Here are made-up nodes, facts about them, and rows of numbers that follow some of those facts. Name the node behind each unnamed row.

There are 5 kinds of fact about the nodes: Π, κ, ψ, Θ, Φ.
fluta Π:klustozum ψ:d Θ:193 Φ:zuta
guron Π:bruzetram ψ:a Θ:193 Φ:sisobe
plitor Θ:628
pludre Π:drifi, dunavol ψ:c Θ:628 Φ:manis
plafles Π:kuple, kloklin κ:gromodas, nogrigrin, pleda ψ:f Θ:628 Φ:plitor
ruplal κ:nabrun, droza ψ:b Θ:628 Φ:telimil
kluskudo ψ:b Θ:697 Φ:dokul
sigru Θ:606
driklal ψ:c Θ:193 Φ:gelal
flaman κ:bregrer, tragre, kloklin ψ:c Θ:697 Φ:fikor
drufloplos ψ:b Θ:628 Φ:bradrol
pevuk ψ:a Θ:628 Φ:zuta
klobror Π:buvor ψ:a Θ:628 Φ:telimil
kofos ψ:b Θ:628 Φ:flegrol
drenafel ψ:a Θ:628 Φ:kinu
skuge κ:gerar, kofos ψ:f Θ:628 Φ:bradrol
bubol Π:klagom ψ:d Θ:628 Φ:zozugi
bromebru Θ:640
skoban ψ:c Θ:606 Φ:sisobe
bavul ψ:c Θ:628 Φ:gelal
klustozum ψ:a Θ:606 Φ:zuta
kerem Π:stibra κ:sisobe, klustozum, tegek ψ:b Θ:640 Φ:sigru
graplever ψ:e Θ:606 Φ:zuta
tegek ψ:a Θ:697 Φ:trebir
bradrol κ:ruflel, droza Θ:628
grefol κ:fudubrik Θ:697
gelal κ:skevige Θ:606
fikor κ:fluta Θ:193
nonin ψ:e Θ:628 Φ:gromodas
flafam ψ:c Θ:628 Φ:droza
butros Π:rimum κ:dunavol, bruzetram ψ:a Θ:697 Φ:trebir
gogunon ψ:b Θ:628 Φ:grefol
lutron Π:tegek ψ:d Θ:697 Φ:trebir
lunus κ:klustozum ψ:a Θ:628 Φ:plitor
sadok Π:plomin, planor κ:nonin, tipla ψ:a Θ:697 Φ:brisus
kefles ψ:a Θ:628 Φ:bromebru
skaril Π:bezodrur ψ:a Θ:606 Φ:flegrol
kelaplol Π:manim κ:vatros ψ:a Θ:193 Φ:gugo
pitrafem Π:notropu ψ:d Θ:697 Φ:nogrigrin
rabru κ:rifim ψ:c Θ:628 Φ:brisus
klufa Θ:606
klabe Π:kelaplol, manim κ:nonin, bogru ψ:b Θ:697 Φ:gugo
lugibri Π:namal ψ:a Θ:628 Φ:flegrol
trevefi κ:runek ψ:c Θ:628 Φ:kinu
manis κ:gogunon Θ:606
suru Π:ruflel ψ:a Θ:697 Φ:nogrigrin
skapi κ:gremu Θ:193
rifim Π:gogunon ψ:b Θ:193 Φ:grefol
dunavol Π:pludre ψ:a Θ:628 Φ:manis
mevu Π:brinir ψ:c Θ:606 Φ:sigru
stutrek ψ:b Θ:697 Φ:bradrol
flegan Π:tragre κ:zuta, nogrigrin ψ:f Θ:628 Φ:sigru
gerar Π:soklir ψ:f Θ:628 Φ:brisus
droza Θ:640
naplel Π:pitrafem κ:nufla ψ:a Θ:193 Φ:nogrigrin
plebru κ:pevuk, nufla ψ:b Θ:628 Φ:zuta
vatros Π:skugo ψ:a Θ:640 Φ:dokul
plaklil Θ:628
rimum κ:niflok ψ:f Θ:697 Φ:trebir
mefas Π:bedo ψ:b Θ:628 Φ:stipifle
kuple ψ:a Θ:628 Φ:plitor
drabrek ψ:f Θ:606 Φ:skapi
skikatros ψ:c Θ:628 Φ:klufa
retin Π:sogra ψ:a Θ:697 Φ:plaklil
noki κ:drenafel ψ:c Θ:697 Φ:brisus
difli Π:drenafel, trevefi κ:bogru ψ:f Θ:628 Φ:kinu
momu Π:tegek κ:stipifle ψ:c Θ:193 Φ:trebir
biskoga Π:kefles, grugros κ:skotral, bedo, drufloplos ψ:a Θ:628 Φ:bromebru
sisobe Θ:628
kloklin Π:plafles, lunus ψ:c Θ:628 Φ:plitor
brukli Π:driklal κ:botra ψ:f Θ:640 Φ:gelal
tusur Π:letuflu ψ:e Θ:628 Φ:skapi
bregrer ψ:e Θ:697 Φ:dokul
namal Π:lugibri ψ:a Θ:697 Φ:flegrol
dokul Θ:606
stibra ψ:f Θ:628 Φ:sigru
gromodas Θ:628
nestan Π:puge κ:druplu ψ:c Θ:697 Φ:stipifle
plomin ψ:a Θ:628 Φ:brisus
bodra Π:fluta ψ:c Θ:628 Φ:zuta
flaplivum κ:namal ψ:c Θ:193 Φ:flegrol
zugan κ:sigru, tusur ψ:c Θ:606 Φ:sisobe
nabrun Π:naplel ψ:b Θ:628 Φ:nogrigrin
luklin κ:skevige, vatros, guron ψ:b Θ:697 Φ:telimil
druplu Θ:193
pogrutris ψ:d Θ:606 Φ:nogrigrin
runek Π:biskoga ψ:c Θ:628 Φ:bromebru
bulen ψ:a Θ:640 Φ:gelal
letuflu ψ:b Θ:628 Φ:skapi
siza κ:pludre ψ:c Θ:628 Φ:druplu
skugo ψ:d Θ:697 Φ:dokul
kluklen Π:skugo ψ:e Θ:697 Φ:dokul
ruflel ψ:e Θ:628 Φ:nogrigrin
notropu κ:gromodas ψ:b Θ:628 Φ:nogrigrin
pleda ψ:b Θ:628 Φ:kinu
flegrol Θ:697
drifi Π:pludre, subom κ:kefles ψ:a Θ:606 Φ:manis
kloban Π:trevefi ψ:e Θ:640 Φ:kinu
brinir Π:kerem ψ:b Θ:628 Φ:sigru
guvi ψ:b Θ:606 Φ:droza
trebir κ:skevige, kuple, bodra Θ:606
gidagem κ:stipifle ψ:e Θ:628 Φ:plaklil
puge Π:plastaflir ψ:a Θ:628 Φ:stipifle
zoram ψ:a Θ:628 Φ:gelal
bezodrur ψ:a Θ:628 Φ:flegrol
sogra Π:gidagem ψ:b Θ:628 Φ:plaklil
skevige Π:kloban, difli ψ:a Θ:697 Φ:kinu
manim κ:telimil, bruzetram ψ:d Θ:193 Φ:gugo
datom Π:gidagem ψ:e Θ:606 Φ:plaklil
subom κ:pludre ψ:b Θ:628 Φ:manis
buvor κ:letuflu, bavul ψ:e Θ:628 Φ:telimil
trokinol Π:bogru ψ:f Θ:697 Φ:zozugi
bruzetram ψ:b Θ:193 Φ:sisobe
nufla Π:gremu ψ:f Θ:606 Φ:letreston
nogrigrin Θ:628
botra Π:guvi ψ:a Θ:697 Φ:droza
bedo ψ:c Θ:193 Φ:stipifle
plastaflir κ:flafam ψ:c Θ:628 Φ:stipifle
flaviflal ψ:b Θ:697 Φ:sisobe
gremu Π:nufla ψ:c Θ:628 Φ:letreston
klagom Π:bogru κ:kloban ψ:f Θ:628 Φ:zozugi
klestuza Θ:628
zozugi Θ:628
modom Π:rimum, momu κ:lugibri, runek, bruzetram, kluklen ψ:a Θ:628 Φ:trebir
niflok ψ:b Θ:606 Φ:klestuza
grabipar Π:klagom ψ:b Θ:606 Φ:zozugi
kuplin ψ:a Θ:628 Φ:gugo
dudres ψ:a Θ:193 Φ:gromodas
telimil Θ:606
zuta Θ:697
skotral Π:modom ψ:c Θ:606 Φ:trebir
planor Π:soklir, sadok κ:dokul, trokinol, flaviflal, grastol ψ:b Θ:628 Φ:brisus
grukil ψ:d Θ:606 Φ:bradrol
kinu Θ:697
tragre ψ:d Θ:606 Φ:sigru
stipifle Θ:628
grugros ψ:a Θ:640 Φ:bromebru
skistodu Π:grukil ψ:c Θ:628 Φ:bradrol
grastol ψ:a Θ:628 Φ:bradrol
fabran ψ:c Θ:628 Φ:kinu
bogru ψ:e Θ:628 Φ:zozugi
fudubrik Π:siza ψ:d Θ:628 Φ:druplu
giklegas Π:klustozum ψ:b Θ:628 Φ:zuta
brisus Θ:606
gugo Θ:628
letreston Θ:640
bofir Π:guvi ψ:b Θ:628 Φ:droza
soklir Π:sadok ψ:f Θ:640 Φ:brisus
tipla ψ:d Θ:606 Φ:bradrol

Some nodes and their rows:
driklal: [ 13  46 -22  13  34 -32 -16  15 -16   3  19  31  -4 -18  11   6 -11 -11
  -9 -45  44  15  30  35  34  49 -33  -9 -13  30  -9 -12   7  -2 -16 -18
 -29]
kloban: [-34  34 -46  13  12 -45 -27 -31 -53 -18   0  54   4 -53   4 -17 -11 -20
  -1 -75  47  55  45  35  -9  30 -26  -2 -17  15  -1  -9   3  19  -9 -26
 -12]
dudres: [-33  43 -10  12  23 -27   4 -11 -30 -29   9  10 -21  -5  11  -6   7 -36
  -5 -27  15  23   9  16  22  28 -18 -27 -17  30  -7  23 -23  -8 -48 -53
 -48]
flegrol: [-21  50  -5  21  26 -25   3   1 -33   1  21  -6  -9 -43  11  -1  38 -25
   8 -60  39  42   1 -24   5  41 -35 -26 -31 -19 -16  -1  -6  32 -20 -28
 -19]
klagom: [-34  30  -1  11  29 -10  -2  -2 -22 -14  15  -4 -17   7  -1  11   2 -39
   1 -28  22  -7  23   2  30  32 -31 -21 -15  15  33  39 -18 -14 -46 -51
 -42]
difli: [-48  32 -14   4  26  -5  -8   2 -19 -14  19   5 -16   6   2   3   4 -44
   4 -34  19  -5  33   1  32  32 -34 -25 -17  25  46  31 -17 -12 -47 -49
 -29]
stutrek: [-51  38  -4  -2  17 -36   5  -8 -46 -23  17  -5  -6 -39  14   0  31 -45
   2 -46  18  37  -8 -29  18  45 -27 -24 -31 -16 -27  16 -32  29 -50 -30
 -25]
drufloplos: [-36  34 -15   1  -4 -16   6 -28 -22 -23  -3   3  -8  -9  14   9 -12 -45
 -13 -11  27  19  23   3  20  25 -27 -33 -22  17   2  39 -42   4 -24 -43
  -7]
fudubrik: [-52  26  -1  24  -3 -21  -1 -50 -37 -46 -13  27 -11  -6  13  26 -10 -43
   3 -10  15  29  10  -9  15  18 -34 -42 -30  13  16  55 -30  19 -16 -47
 -17]
klestuza: [-14  42   4  20  17  -9   0 -10 -19  -4   6   9 -14  -7  12  14   1 -34
   0 -28  40  17  28   5   9  22 -40 -24 -23  11  26  29  -9   7  -6 -36
 -17]
lunus: [-30  39  13   4  30  -7 -14   7 -19 -10  14   3 -17  14  11   8  16 -45
 -10 -24   4   9  18  -4  21  21 -26 -21 -19  35  29  48 -20  -6 -53 -50
 -35]
biskoga: [-34  28  -1  11  25  -7  -3  -5 -20 -16  12  -3 -17  10   6   8   5 -38
  -2 -14   8   1  14   7  25  29 -27 -30 -20  15  31  40 -21 -13 -46 -54
 -42]
kinu: [-26  46  -5  21  26 -23   3   1 -36  -2  20  -6  -8 -42  12   0  36 -26
  10 -62  39  39   1 -23   8  41 -37 -22 -30 -21 -20  -1 -11  33 -14 -25
 -16]
mefas: [-31  32   6  17  13 -17   3 -24 -30 -28   4   5 -17   1   9  14  -3 -34
  -3 -20  21  12  18  -6  20  17 -29 -28 -22  12  24  44 -29  -1 -28 -50
 -33]
namal: [-36  48 -21  16  18 -47  13 -25 -34 -13  21 -16 -11 -37  22 -16  26 -27
 -12 -53  22  30  -6 -32  22  38 -19 -28 -32  -1 -41  15 -42  14 -38 -53
 -34]
stibra: [-19  38  -9  10  25 -19  -6  -4 -11 -11  10   3 -13   7  17   7  -2 -37
 -12 -18  16   8  17   4  23  28 -30 -27 -22  31  17  37 -26  -8 -34 -51
 -31]
rimum: [-30  59   0  59  54 -46 -16 -15 -19 -25  42 -17  -2  -3  29  -6  33  11
  13 -56  -7  39  -5 -22  12  55 -36 -39 -45   6 -10  25   8  14 -53 -43
 -79]

Rows to name:
No name comes twice in this set of rows, the named rows included.
[-31  45 -32  19  15 -48  19 -28 -42 -20  19 -15 -11 -41  17 -11  24 -16
  -7 -51  40  18   0 -30  36  42 -16 -27 -27  -7 -38  -1 -44  12 -33 -57
 -43]	trokinol
[ -6  15  34  -3  22  -9  12   2 -27 -21   0  -5 -19  -5   5  19  -1 -61
 -10 -12  12  12   5   6  20  22 -24 -16 -17  -4  12  56 -23   6 -47 -36
 -26]	planor
[-51  67  -4 -13  -3 -15 -13  -8 -22  -3  11  20 -19   6  24   2  20 -36
 -17 -29  22  23  29 -24  23   2 -39 -27 -12  71  10  37 -45  -4 -23 -62
 -29]	drenafel
[-38  43  -4  17  24 -42   4 -15 -42 -24  20  -2 -10 -34  13  -1  32 -35
   1 -56  13  36  -5 -34  18  43 -23 -26 -34  -9 -25  20 -29  24 -42 -39
 -37]	kluskudo
[-47  46  18  77  32 -53  -1 -55 -50 -53  21   2  -8  -9  32  -3  22   2
  25 -61   4  58   6 -46  -6  32 -25 -45 -49 -18 -12  48  -4  32 -35 -44
 -63]	lutron
[-42  19  -1  17  25  -7  -8 -14 -21 -26   6   3 -10   4   2  18  -1 -45
   7 -10   6   5  13  12  24  38 -36 -35 -22   3  42  46 -13   2 -46 -40
 -26]	plebru
[-41  41 -42  11  18 -41   2 -36 -56 -26   2   4  -8 -38  13 -25  13 -12
 -12 -32  13  47   5  37   6  13 -16 -10  -9  13 -19   4 -31   5 -38 -64
 -61]	vatros
[-10  31 -14 -11  30 -34  -4   2 -48 -14   1   4  -4 -47   9 -18  12 -37
 -20 -21  -4  52 -15  53  -2  23 -14   3 -11   3 -24   9 -24  12 -52 -42
 -48]	soklir
[ 25  61 -27  65  37 -50  -9 -34 -13 -22  28  16  -7  10  32   1 -32  44
   1 -38  52  17  44  40  25  38 -41 -33 -24  30 -17  -9  19 -11   6 -33
 -66]	skotral
[-26  48 -27  22  18 -28  -6 -23 -47 -12  -1  12  -7 -52  13 -20  13 -12
  -4 -39  36  65  11  43 -23  14 -25 -12 -14   0  -7  -9  -5  18  -7 -41
 -32]	droza
[ 10  55  11 -24  33 -38 -23  51 -32  10  38  15   5 -40  10  16  38 -13
  -3 -78  50  22  15 -24  51  39 -47  17 -14  17 -31 -17  -9  29 -29 -10
 -62]	noki
[  1  26  19  14  30 -18 -21   2 -23  -3  11  38  -6   0   2  19 -22 -44
   2 -60  37  14  48  -3  11  35 -28  -6 -25  13  37  46  17   6 -25 -11
  -9]	gidagem
[-25  35  15   4  17   8  -6  19 -21   2   6  -2 -16  -1   0  24  11 -45
   9 -24  42  17  27  12   8  21 -45 -19 -15   0  36  28  -4   9 -20 -26
 -12]	bradrol
[-35  46 -15  17  12 -32   2 -32 -31 -30   0  20 -19 -13  18  -7   1 -40
  -9 -29  17  37  12  10   8  28 -18 -35 -23  20 -19  22 -22   1 -32 -47
 -15]	bruzetram
[-35  42  -8  28  37 -19  -9   8 -35  -9  23  -2  -2 -42   5  13  43 -25
  20 -53  27  32  -9 -13  18  56 -47 -24 -34 -23   3  -3   4  39 -32 -19
 -32]	grefol

Now the same nodes, written a new way:
Some rows with their names:
brukli: [-40 -57  47 -48 -36 -48 -24 -57 -51 -67 -46  50 -58  49  22  51  37  88
  13 -62  65 -49  55  74 -46  29 -47]
kinu: [-56 -55 -53 -43  29 -88  21  -5 -44   6  34  43   4  30 -31  24  36 -10
  31 -27  25 -54  55   0  50  32  44]
bradrol: [ -8  -1  47 -56  20   4  19   0 -51 -50   4 -19  40 -25 -12  42  28  35
  14  -9  26 -37 -25   4   1  19  52]
stutrek: [-56 -14 -55 -32 -24 -18   4  26   7  33  28  35  25 -17 -52  -6  56   1
  40 -53 -16  30  34 -30 -13  35  50]
grastol: [-45  23  -6 -12 -24 -15 -36   4 -16  42  -5  25  38  12   6  -9  22  -8
 -23   0  41 -39   0  21  -2   8   7]
biskoga: [-16  21  48  -1  11   3  16 -29 -23 -25 -21 -11  40  23 -10  45  40  30
  12  10  46 -38  -8  50 -31  -2  55]
pogrutris: [-23  25  46 -55 -64 -76 -41 -43 -72  24  -7   2 -56 -22  27 -14 -54  54
 -25 -17   4 -54 -13 -20 -15  39 -29]
flaplivum: [ -9  32  45   9   5   4  -3 -28 -24  -5 -34  -8  39  17   0  43  44  34
   0  12  41 -42 -24  60 -27  -5  45]
tegek: [-55 -55  38  -7 -20 -27 -41 -30 -29  42  41  44 -19 -19   8 -14  60  52
  14   1 -15 -24  31  67 -25  31 -23]
klobror: [-61  35  47 -27 -23   0 -42 -20 -21  38  -1  40  27 -31  18 -25  37  47
 -13   0  -9 -31 -33  46 -37  37 -12]
bodra: [-48  34 -26  50  13 -59  -6 -67 -26  37 -28  35  33  23   4  -1   5  -3
   0  13  -5 -43  13  56  -9  -3  11]
bregrer: [-58 -61  38 -35   7 -56 -48 -70 -59  41  11  50 -44  44  24 -17  -6  -4
  -8   1  59 -62  49  72  -7   8 -38]
pitrafem: [-58 -67 -48 -52  -2 -80 -29 -35 -64  26  41  34 -44  26  16 -13 -29   1
  32  -1  49 -62  41  61  23  25  29]
lugibri: [-31  29 -51  32   8 -60  -6 -20   1  33  -7  23  39  50  -4  28  -4 -11
  -4  10  47 -56  25  20  24 -13  21]
ruplal: [ -6  34 -44  19  13  -3  58  15   7 -49   7 -35  41  12 -59  78  51  10
  49   3 -21  26   3 -26  -7   9  66]
manim: [ 36 -46 -10 -47  18 -48  49 -45 -62 -50  28 -47  28  57   1  63 -50   4
  29  16  55 -69  13  39  50 -40  59]
luklin: [-66 -31  -5  35  15 -38  59 -15 -66 -61 -36 -51  40 -41  -1  -7  52  -6
  58 -82 -30  36   8  23 -47  33  56]

Which node is each row?
No name comes twice in this set of rows, the named rows included.
[-59 -21 -10 -43  20  -3  56  17   9 -55  15  16  34 -14 -64  66  57  67
  60 -13 -15  26  16 -21 -36  37  61]	klabe

Now the same nodes, written a new way:
Some rows with their names:
flegrol: [-15  -1  16 -51  25  10  34  -3  -2  35   3  16  -9  -1  34]
bezodrur: [ 16  -7  19  13   6 -16 -20 -23 -10 -10  -2 -16   1   0  -9]
lunus: [ 20   5  -6  11 -17   1 -13  27  42 -21  -3 -30  -3   5 -23]
plitor: [-23 -19  -3  16   3   1   2 -32  -8   2  -7 -11   9   8  14]
kloklin: [-18 -12  -8  25  -3   0   9 -31  -9   0  -4  20  10  -6   1]
flegan: [-20  33 -39  11 -46  31 -32  65 -19 -29  -8   2  -9  43  -3]
zuta: [-15   1  15 -53  25  10  32  -4  -2  33   3  16  -7  -2  30]
fluta: [-16  -1  -9  12  -6   5   2 -21 -20  -1  -5  27   7   3   0]
guron: [ 24  -9  21  15   6 -20   2   0 -21   0  -2   1   4   6 -14]
letuflu: [  3  -1   8  11  -3  -6 -28 -16 -26 -12  -3 -12  -1  12   3]
drufloplos: [  5   1  10  11  -4  -7 -32 -18 -27 -14  -4  -8  -1   8   4]
pleda: [  4   1   0  -2  -2  -9 -32 -32 -25 -17  -7  -6  11  21 -16]
dunavol: [ 12  -7  24  22   8 -15  -7 -15 -13 -14  17   2  -5   7 -22]
bavul: [-16 -12 -10  16  -3   1  -3 -44  -4  -4 -11   7  13  -9  17]
planor: [  8  16 -14  18 -34  14 -11  48   8  -3 -21 -17  -2   3 -39]
niflok: [  1  10  -1 -18  14 -10 -20   6 -29   5  16  -7  -5  -2   8]
nonin: [ 35 -35  39  23  31 -34  17 -63  49   3   5 -25   9 -44 -32]

Which node is each row?
No name comes twice in this set of rows, the named rows included.
[ 54   0  16 -54  24 -31  45  37 -23  28  -9  30  17  20   2]	skevige
[ 25  28  14 -49  -3  16  26  71  31  32  -8   1 -20 -16 -33]	sadok
[-14  10 -31   4 -27  24  -2  19  38 -16 -11  -4   2   4   4]	manim
[ 39 -40  35  40  22 -38  21 -79  43  -9  -4  -9  25 -23 -71]	kloban
[  2   1  14  12   0  -3 -13  -2 -31  -4   2   5  -4  13 -11]	rifim
[-15  -2 -18 -13  14  -4   6 -22  -7  13   8  13   8 -23  24]	skoban
[-13 -10 -19   4  -2  -3  -6 -59  -4  -9 -15  13  25   1  -2]	fabran
[  0  10   1 -10  14 -10  -7  16 -37   9  22   9  -8   0  -8]	grabipar
[-33 -14   2  15   3  10  -7 -41   0  -1   0 -12   1   3   6]	stipifle
[ -9  11 -44 -15  -8  12  11  27  42   2   5  -1   6 -19   9]	zugan
[ -6 -13 -13  23  -5  -6  13 -28 -15  -2 -12  24  19  -3   4]	bodra
[ 43 -18  59 -36  52 -25  61 -21  46  42  19  15  -9 -50 -29]	kluklen
[-16   3 -36 -16  -2  12  18  41  41   7  11 -19   2  -2   8]	manis

